Here is a tiny trained network, its code and every weight. The questions are about switching its units off for an input and a class, where a switched-off unit gives its printed mean instead of its output.

import numpy as np


def w(rows, s, z=0):
    codes = np.array(rows[::2]) - 128.0
    scale = np.full(codes.shape[1], s)
    scale[-1] = z or s
    return codes * scale


def norm(h):
    return h / np.sqrt((h * h).mean(-1, keepdims=True) + 1e-5)


def f(y):
    return y / 2 * (1 + np.tanh(0.7978845608 * (y + 0.044715 * y**3)))


def log_softmax(a):
    a = a - a.max(-1, keepdims=True)
    return a - np.log(np.exp(a).sum(-1, keepdims=True))


def net(x, mask):
    res = np.array(x, float).reshape(1, 4) / 4 @ E
    u = 0
    for l in range(3):
        y = f(norm(res) @ A[l][:, :-1].T + A[l][:, -1])
        res = res + np.where(mask[u : u + 8], y, B[l][:, -1]) @ B[l][:, :-1]
        u += 8
    return log_softmax(norm(res)[-1] @ U[:, :-1].T + U[:, -1])


A, B = {}, {}
E = w([
[191,152,157,111],'x0',
[44,45,160,183],'x1',
[24,122,249,155],'x2',
[198,174,130,253],'x3',
],0.0065)
A[0] = w([
[10,119,136,213,184],'0.n1',
[150,91,153,40,100],'0.n2',
[147,145,118,7,52],'0.n3',
[3,90,196,206,150],'0.n4',
[134,97,195,43,142],'0.n5',
[191,225,138,232,4],'0.n6',
[194,253,137,176,29],'0.n7',
[202,183,163,106,80],'0.n8',
],0.0075,0.0018)
B[0] = w([
[121,44,205,176,218],'0.n1',
[95,166,90,89,153],'0.n2',
[80,108,168,103,173],'0.n3',
[141,54,254,170,253],'0.n4',
[86,145,105,52,167],'0.n5',
[189,184,140,37,195],'0.n6',
[166,173,146,133,186],'0.n7',
[185,169,161,141,157],'0.n8',
],0.0078,0.0057)
A[1] = w([
[221,156,167,81,15],'1.n1',
[63,155,91,164,160],'1.n2',
[171,137,2,152,144],'1.n3',
[226,205,145,110,96],'1.n4',
[233,198,147,163,3],'1.n5',
[93,173,80,153,122],'1.n6',
[149,103,123,92,59],'1.n7',
[84,151,66,151,83],'1.n8',
],0.0085,0.002)
B[1] = w([
[182,161,167,198,200],'1.n1',
[123,119,172,166,111],'1.n2',
[96,22,159,233,192],'1.n3',
[78,209,163,244,253],'1.n4',
[141,254,37,94,230],'1.n5',
[92,86,154,184,111],'1.n6',
[60,122,105,141,126],'1.n7',
[191,100,45,228,106],'1.n8',
],0.0055,0.004)
A[2] = w([
[163,127,173,119,96],'2.n1',
[121,79,69,148,125],'2.n2',
[169,183,106,130,98],'2.n3',
[96,161,92,77,63],'2.n4',
[186,178,111,125,49],'2.n5',
[111,155,141,77,46],'2.n6',
[88,162,111,5,48],'2.n7',
[160,102,158,152,250],'2.n8',
],0.015,0.0023)
B[2] = w([
[72,98,103,106,179],'2.n1',
[205,96,94,158,148],'2.n2',
[168,190,161,129,222],'2.n3',
[70,119,124,146,175],'2.n4',
[133,194,166,187,220],'2.n5',
[126,113,48,100,160],'2.n6',
[42,184,12,93,255],'2.n7',
[127,132,141,49,232],'2.n8',
],0.011,0.0053)
U = w([
[58,122,48,74,152],'0',
[90,39,250,119,162],'1',
[188,43,83,160,1],'2',
[180,203,157,163,218],'3',
],0.021,0.0034)

Each question gives the input, the list of numbers given to net, and the class t.
The units are the neurons (one row each of A and B). Each row of codes is followed by its name. A weight is (code - 128) times the scale printed after its matrix; where a second scale follows, it is the last column's (A, B and U).
mask holds one flag per neuron, layer by layer. A switched-off neuron (its flag False) gives its mean, the last column of its row in B, instead of its output. The means were averaged over made-up inputs and are rounded, as every weight is.
A unit's drop is (log p(t) with every unit on - log p(t) with that unit switched off) / (log p(t) with every unit on - log p(t) with every unit switched off).
The circuit of an input: a set's keep is (log p(t) with only the set's units on - log p(t) with every unit switched off) / (log p(t) with every unit on - log p(t) with every unit switched off). Starting from the 12 units with the biggest drops (on a tie, the unit counted first), units are removed one at a time, each time the one whose removal leaves the highest keep (on an exact tie, the one counted first), for as long as the keep stays at least 0.8.
circuit, biggest first: the units of the circuit, biggest drop first
unit that matters most: the unit with the biggest drop
k most important neurons: the k neurons with the biggest drops, biggest first
top k neurons in layer l: the k neurons of layer l with the biggest drops, biggest first
drop when u is switched off: that unit's drop, to one decimal
input [-7,7,-5,-6], class 1: circuit, biggest first	(2.n7)
input [-6,1,-5,4], class 2: top 2 neurons in layer 0	(0.n4 0.n8)
input [2,-4,6,-1], class 0: top 2 neurons in layer 0	(0.n5 0.n1)
input [-2,7,-6,2], class 2: 2 most important neurons	(2.n2 0.n4)
input [1,-2,8,7], class 1: 2 most important neurons	(0.n4 0.n1)
input [-7,-8,8,4], class 1: 2 most important neurons	(0.n1 0.n4)
input [-2,-6,8,-4], class 0: 2 most important neurons	(0.n5 2.n7)
input [0,8,-5,1], class 2: top 2 neurons in layer 2	(2.n2 2.n5)
input [-7,1,-7,5], class 2: 2 most important neurons	(1.n3 0.n4)
input [5,-3,2,-2], class 0: 2 most important neurons	(0.n5 0.n3)
input [4,-1,2,-1], class 0: drop when 0.n5 is switched off	0.9
input [1,5,0,7], class 1: drop when 0.n1 is switched off	0.1
input [-8,-4,7,6], class 1: drop when 1.n3 is switched off	0.0
input [-6,4,-4,-1], class 2: unit that matters most	2.n2
input [6,4,3,-7], class 0: top 2 neurons in layer 0	(0.n5 0.n2)
